Below are the code and all the weights of a small trained network. Each question names an input and a target symbol and asks about switching units off, where a switched-off unit gives its printed mean instead of its output.

import numpy as np


def w(rows, s, z=0):
    codes = np.array(rows[::2]) - 128.0
    scale = np.full(codes.shape[1], s)
    scale[-1] = z or s
    return codes * scale


def f(y):
    return np.maximum(y, 0)


def softmax(a):
    e = np.exp(a - a.max(-1, keepdims=True))
    return e / e.sum(-1, keepdims=True)


def log_softmax(a):
    a = a - a.max(-1, keepdims=True)
    return a - np.log(np.exp(a).sum(-1, keepdims=True))


def net(x, mask):
    ids = ['αδεθμπ'.index(c) for c in x.split()]
    T = len(ids)
    res = E[ids] + P[:T]
    r = res
    for j in range(2):
        rows = slice(2 * j, 2 * j + 2)
        q, k, v = (r @ M[0][rows].T for M in (Q, K, V))
        z = softmax(np.where(np.tri(T) > 0, q @ k.T / 2**0.5, -1e9)) @ v
        o = O[0][rows]
        res = res + np.where(mask[j], z, o[:, -1]) @ o[:, :-1]
    y = f(res @ A[0][:, :-1].T + A[0][:, -1])
    res = res + np.where(mask[2:14], y, B[0][:, -1]) @ B[0][:, :-1]
    return log_softmax(res[-1] @ U[:, :-1].T + U[:, -1])


Q, K, V, O, A, B = {}, {}, {}, {}, {}, {}
E = w([
[102,51,151,138,178],'α',
[203,40,139,102,215],'δ',
[39,73,200,31,192],'ε',
[14,104,96,85,148],'θ',
[132,39,51,212,165],'μ',
[94,92,4,98,160],'π',
],0.017)
P = w([
[147,119,209,128,3],'0',
[212,74,153,35,136],'1',
[222,53,134,42,130],'2',
[172,61,137,123,109],'3',
[143,112,119,93,127],'4',
[126,109,92,96,146],'5',
[111,114,84,91,163],'6',
[81,127,60,144,157],'7',
[14,145,43,198,132],'8',
[35,147,46,127,196],'9',
[23,150,65,130,202],'10',
],0.008)
Q[0] = w([
[170,181,134,192,76],'h0',
[172,187,174,139,86],'h0',
[170,175,188,141,61],'h1',
[116,6,90,122,157],'h1',
],0.012)
K[0] = w([
[188,131,203,60,161],'h0',
[165,136,241,129,39],'h0',
[127,75,98,120,245],'h1',
[171,150,181,140,17],'h1',
],0.011)
V[0] = w([
[159,72,220,201,185],'h0',
[48,167,250,15,74],'h0',
[245,142,31,145,118],'h1',
[41,206,1,170,97],'h1',
],0.0072)
O[0] = w([
[49,129,176,180,212,61],'h0',
[42,186,130,87,127,2],'h0',
[9,41,106,60,128,89],'h1',
[167,98,226,159,39,111],'h1',
],0.014,0.0093)
A[0] = w([
[58,108,224,149,141,88],'n0',
[137,135,103,112,176,214],'n1',
[78,152,203,110,206,136],'n2',
[155,237,132,179,142,87],'n3',
[168,95,111,36,156,184],'n4',
[183,225,145,177,107,54],'n5',
[121,60,209,133,2,53],'n6',
[82,109,96,122,174,54],'n7',
[113,139,126,45,94,255],'n8',
[85,91,42,124,177,125],'n9',
[143,159,77,113,205,108],'n10',
[91,103,112,112,200,107],'n11',
],0.009,0.0078)
B[0] = w([
[95,170,118,214,118,134],'n0',
[84,103,163,203,136,205],'n1',
[215,143,56,132,183,145],'n2',
[144,116,255,93,160,161],'n3',
[84,162,97,164,84,253],'n4',
[152,18,168,48,134,179],'n5',
[188,165,63,61,145,179],'n6',
[188,125,188,44,65,164],'n7',
[77,132,75,213,117,198],'n8',
[75,146,210,110,112,234],'n9',
[99,136,104,54,106,196],'n10',
[193,175,147,157,68,182],'n11',
],0.0075,0.015)
U = w([
[182,176,152,238,51,83],'α',
[149,158,48,218,171,149],'δ',
[132,62,83,87,191,5],'ε',
[76,2,122,192,156,189],'θ',
[150,45,30,103,121,79],'μ',
[105,102,141,127,94,249],'π',
],0.0063,0.0036)

Each question gives the input, a string of symbols that net reads in full, and the target symbol t.
The units are the heads (2 rows each of Q, K, V and O) and the neurons (one row each of A and B). Each row of codes is followed by its name. A weight is (code - 128) times the scale printed after its matrix; where a second scale follows, it is the last column's (O, A, B and U).
mask holds one flag per unit, heads first, then neurons. A switched-off unit (its flag False) gives its mean, the last column of its rows in O or B, instead of its output. The means were averaged over made-up inputs and are rounded, as every weight is.
A unit's drop is (log p(t) with every unit on - log p(t) with that unit switched off) / (log p(t) with every unit on - log p(t) with every unit switched off).
The circuit of an input: a set's keep is (log p(t) with only the set's units on - log p(t) with every unit switched off) / (log p(t) with every unit on - log p(t) with every unit switched off). Starting from the 12 units with the biggest drops (on a tie, the unit counted first), units are removed one at a time, each time the one whose removal leaves the highest keep (on an exact tie, the one counted first), for as long as the keep stays at least 0.8.
units of the circuit, in order: the units of the circuit, biggest drop first
most important unit: the unit with the biggest drop
k most important neurons: the k neurons with the biggest drops, biggest first
input α μ δ, target δ: units of the circuit, in order : (h1 n5)
input ε μ π δ δ θ θ μ π π θ, target ε: units of the circuit, in order : (h1 n5 n3 n10)
input π α π θ, target μ: 2 most important neurons : (n6 n9)
input ε θ α δ ε, target ε: 2 most important neurons : (n5 n3)
input μ ε δ, target θ: units of the circuit, in order : (h0 h1)
input ε θ μ δ ε, target ε: units of the circuit, in order : (h1 n5 n10 n3)
input ε ε θ π δ, target ε: 2 most important neurons : (n5 n3)
input δ θ ε θ α δ θ θ μ, target π: most important neuron : (n9)
input μ π θ μ δ θ, target θ: units of the circuit, in order : (h1 h0)
input μ θ ε π, target θ: units of the circuit, in order : (h1 n6)
input δ μ θ ε π θ μ, target π: 4 most important neurons : (n9 n7 n11 n10)
input π α π δ μ π θ δ α, target μ: units of the circuit, in order : (h1 n6 h0 n9)
input π ε μ μ ε μ μ δ π μ, target μ: units of the circuit, in order : (h1 h0 n6)
input π π ε μ, target μ: units of the circuit, in order : (h1 n6 n9)
input δ π δ ε α π θ θ δ, target π: 4 most important neurons : (n9 n7 n10 n11)
input α θ μ π δ, target δ: units of the circuit, in order : (h1)
input δ δ α α δ μ π μ α δ, target π: units of the circuit, in order : (h1 n9 n11 n7)
input ε θ θ θ π δ π θ π α, target ε: 2 most important neurons : (n5 n3)
input δ θ α, target π: 3 most important neurons : (n9 n7 n11)
input ε ε δ μ μ δ, target ε: 3 most important neurons : (n5 n10 n3)
input μ ε π μ α θ π ε μ θ, target θ: most important unit : h0
input α μ π π π δ π δ θ, target δ: 2 most important neurons : (n5 n7)
